Below are the code and all the weights of a small trained network. Each question names an input and a class and asks about switching units off, where a switched-off unit gives its printed mean instead of its output.

import numpy as np


def w(rows, s, z=0):
    codes = np.array(rows[::2]) - 128.0
    scale = np.full(codes.shape[1], s)
    scale[-1] = z or s
    return codes * scale


def f(y):
    return np.maximum(y, 0)


def log_softmax(a):
    a = a - a.max(-1, keepdims=True)
    return a - np.log(np.exp(a).sum(-1, keepdims=True))


def net(x, mask):
    res = np.array(x, float).reshape(1, 7) / 4 @ E
    y = f(res @ A[0][:, :-1].T + A[0][:, -1])
    res = res + np.where(mask, y, B[0][:, -1]) @ B[0][:, :-1]
    return log_softmax(res[-1] @ U[:, :-1].T + U[:, -1])


A, B = {}, {}
E = w([
[177,126,129,97,183,191,229,222],'x0',
[117,124,129,118,108,137,133,129],'x1',
[132,136,143,119,128,139,118,130],'x2',
[152,227,119,216,32,161,148,142],'x3',
[127,130,136,119,123,138,122,130],'x4',
[109,203,191,82,146,81,196,43],'x5',
[121,61,255,208,92,111,147,145],'x6',
],0.0087)
A[0] = w([
[49,177,115,154,135,103,25,112,153],'neuron 0',
[184,112,126,136,154,157,221,165,77],'neuron 1',
[135,205,111,186,88,156,170,133,123],'neuron 2',
[131,164,177,71,162,75,193,63,98],'neuron 3',
[80,51,126,101,171,115,128,132,71],'neuron 4',
[146,128,153,118,124,111,120,152,253],'neuron 5',
[99,65,107,93,144,119,152,95,113],'neuron 6',
[180,160,133,160,50,139,134,124,116],'neuron 7',
[133,177,89,114,155,164,142,140,134],'neuron 8',
[133,68,94,139,89,172,69,187,78],'neuron 9',
[116,100,161,119,85,101,145,153,238],'neuron 10',
[140,183,153,100,162,156,174,38,157],'neuron 11',
[110,130,114,125,96,50,95,72,77],'neuron 12',
[84,161,163,125,128,106,154,77,113],'neuron 13',
[120,67,156,76,170,63,95,114,92],'neuron 14',
[160,92,97,148,118,147,110,139,88],'neuron 15',
[99,142,159,133,100,121,75,79,99],'neuron 16',
[121,103,204,175,132,110,140,149,156],'neuron 17',
[159,66,81,176,125,151,42,151,113],'neuron 18',
[140,203,93,201,61,122,117,170,80],'neuron 19',
[115,103,134,154,84,80,2,94,74],'neuron 20',
[101,188,149,127,112,111,157,133,92],'neuron 21',
[102,136,179,127,116,93,200,86,101],'neuron 22',
[169,126,129,114,112,144,80,99,206],'neuron 23',
[130,138,135,111,142,167,178,191,102],'neuron 24',
[117,71,147,56,183,110,110,144,85],'neuron 25',
[93,128,98,136,67,112,100,79,90],'neuron 26',
[127,131,125,123,115,120,91,90,81],'neuron 27',
[115,201,19,56,142,131,95,111,124],'neuron 28',
],0.0098,0.011)
B[0] = w([
[136,69,126,75,159,143,167,139,211],'neuron 0',
[185,124,198,70,118,100,221,107,181],'neuron 1',
[167,120,126,123,134,156,82,53,201],'neuron 2',
[157,155,107,128,62,101,97,155,215],'neuron 3',
[164,183,173,135,92,200,78,65,172],'neuron 4',
[71,88,1,132,201,142,127,107,252],'neuron 5',
[134,146,133,140,106,152,98,78,177],'neuron 6',
[150,117,146,144,154,172,114,90,183],'neuron 7',
[85,70,155,123,154,128,113,109,185],'neuron 8',
[167,187,160,118,82,88,91,167,186],'neuron 9',
[86,76,62,168,187,127,128,139,236],'neuron 10',
[131,164,65,150,87,93,115,183,222],'neuron 11',
[135,129,132,104,124,135,156,123,172],'neuron 12',
[133,146,109,117,91,116,117,176,180],'neuron 13',
[149,142,144,148,90,187,113,92,198],'neuron 14',
[162,168,130,110,88,88,126,181,151],'neuron 15',
[160,107,156,99,154,124,170,146,168],'neuron 16',
[78,118,164,164,158,115,119,146,205],'neuron 17',
[153,172,104,128,54,84,102,201,203],'neuron 18',
[154,156,130,121,132,203,108,103,193],'neuron 19',
[154,127,186,74,139,118,208,127,191],'neuron 20',
[150,158,135,109,115,130,97,117,154],'neuron 21',
[136,149,136,130,115,97,80,177,182],'neuron 22',
[135,104,70,106,142,110,135,126,207],'neuron 23',
[179,110,150,86,122,121,187,121,176],'neuron 24',
[137,138,131,119,78,175,89,71,192],'neuron 25',
[113,112,151,86,122,125,150,115,164],'neuron 26',
[141,96,155,117,119,131,164,145,143],'neuron 27',
[42,104,235,228,184,113,133,170,244],'neuron 28',
],0.0089,0.011)
U = w([
[172,107,173,17,119,105,254,137,45],'0',
[143,197,109,124,23,65,84,226,57],'1',
[151,150,146,144,86,206,75,28,28],'2',
[51,96,223,235,147,102,130,173,73],'3',
[105,104,30,118,143,120,145,136,254],'4',
[118,102,26,116,155,113,130,129,224],'5',
[111,108,25,116,144,117,140,131,215],'6',
],0.0092,0.0067)

Each question gives the input, the list of numbers given to net, and the class t.
The units are the neurons (one row each of A and B). Each row of codes is followed by its name. A weight is (code - 128) times the scale printed after its matrix; where a second scale follows, it is the last column's (A, B and U).
mask holds one flag per neuron, in row order. A switched-off neuron (its flag False) gives its mean, the last column of its row in B, instead of its output. The means were averaged over made-up inputs and are rounded, as every weight is.
A unit's drop is (log p(t) with every unit on - log p(t) with that unit switched off) / (log p(t) with every unit on - log p(t) with every unit switched off).
The circuit of an input: a set's keep is (log p(t) with only the set's units on - log p(t) with every unit switched off) / (log p(t) with every unit on - log p(t) with every unit switched off). Starting from the 12 units with the biggest drops (on a tie, the unit counted first), units are removed one at a time, each time the one whose removal leaves the highest keep (on an exact tie, the one counted first), for as long as the keep stays at least 0.8.
units of the circuit, in order: the units of the circuit, biggest drop first
unit that matters most: the unit with the biggest drop
top k neurons: the k neurons with the biggest drops, biggest first
drop of u: that unit's drop, to one decimal
input [-1,7,6,4,8,-4,4], class 5: top 2 neurons	[neuron 28; neuron 10]
input [7,5,1,7,-1,-2,2], class 0: unit that matters most	neuron 1
input [3,6,1,6,-5,-1,-5], class 2: units of the circuit, in order	[neuron 2; neuron 19]
input [3,-6,1,-7,3,0,2], class 2: units of the circuit, in order	[neuron 4; neuron 25]
input [-6,-4,4,-8,-1,-6,8], class 2: top 3 neurons	[neuron 4; neuron 28; neuron 14]
input [-2,-2,4,-8,-6,-1,-8], class 2: top 2 neurons	[neuron 25; neuron 4]
input [-2,4,-4,-4,2,8,-4], class 1: units of the circuit, in order	[neuron 3; neuron 11]
input [1,-4,-1,4,-5,1,4], class 5: units of the circuit, in order	[neuron 28; neuron 10]
input [8,-6,8,6,-7,-8,1], class 0: top 2 neurons	[neuron 1; neuron 24]
input [7,-6,3,2,1,-7,-3], class 0: top 4 neurons	[neuron 1; neuron 24; neuron 11; neuron 3]
input [3,7,-3,7,6,0,2], class 2: top 2 neurons	[neuron 2; neuron 19]
input [8,-6,3,-7,-3,-5,7], class 0: top 3 neurons	[neuron 1; neuron 28; neuron 24]
input [-1,7,-5,-4,-6,-7,-6], class 1: units of the circuit, in order	[neuron 18; neuron 9]
input [-4,7,0,3,4,8,6], class 1: unit that matters most	neuron 22
input [-5,6,1,-6,-3,8,-1], class 1: top 2 neurons	[neuron 3; neuron 11]
input [6,2,-7,4,1,-8,-7], class 1: top 2 neurons	[neuron 9; neuron 18]
input [-5,-2,3,8,-4,-2,-5], class 2: top 2 neurons	[neuron 19; neuron 2]
input [7,4,7,-8,6,7,7], class 2: units of the circuit, in order	[neuron 25; neuron 4]
input [0,6,7,4,2,0,6], class 4: top 3 neurons	[neuron 28; neuron 5; neuron 10]
input [-3,5,-6,6,-2,7,-5], class 1: units of the circuit, in order	[neuron 11]
input [-6,1,6,-2,-7,-8,-8], class 1: top 2 neurons	[neuron 18; neuron 9]
input [-6,0,-1,-3,0,-4,1], class 0: units of the circuit, in order	[neuron 20; neuron 0]
input [-7,7,-2,4,4,-2,1], class 0: units of the circuit, in order	[neuron 20; neuron 0]
input [-2,-2,8,2,0,2,5], class 4: units of the circuit, in order	[neuron 28; neuron 10]
input [-4,0,4,4,-5,-7,-4], class 1: top 2 neurons	[neuron 18; neuron 9]
input [6,-6,-2,2,6,-7,-3], class 1: top 2 neurons	[neuron 9; neuron 18]
input [-1,-6,-4,-4,6,8,4], class 1: unit that matters most	neuron 3
input [3,4,-5,-8,-7,-4,-3], class 2: units of the circuit, in order	[neuron 4; neuron 25]
input [-8,2,-8,-4,6,-1,6], class 0: top 2 neurons	[neuron 20; neuron 28]
input [-8,-4,2,0,-1,-4,-1], class 0: drop of neuron 20	0.3
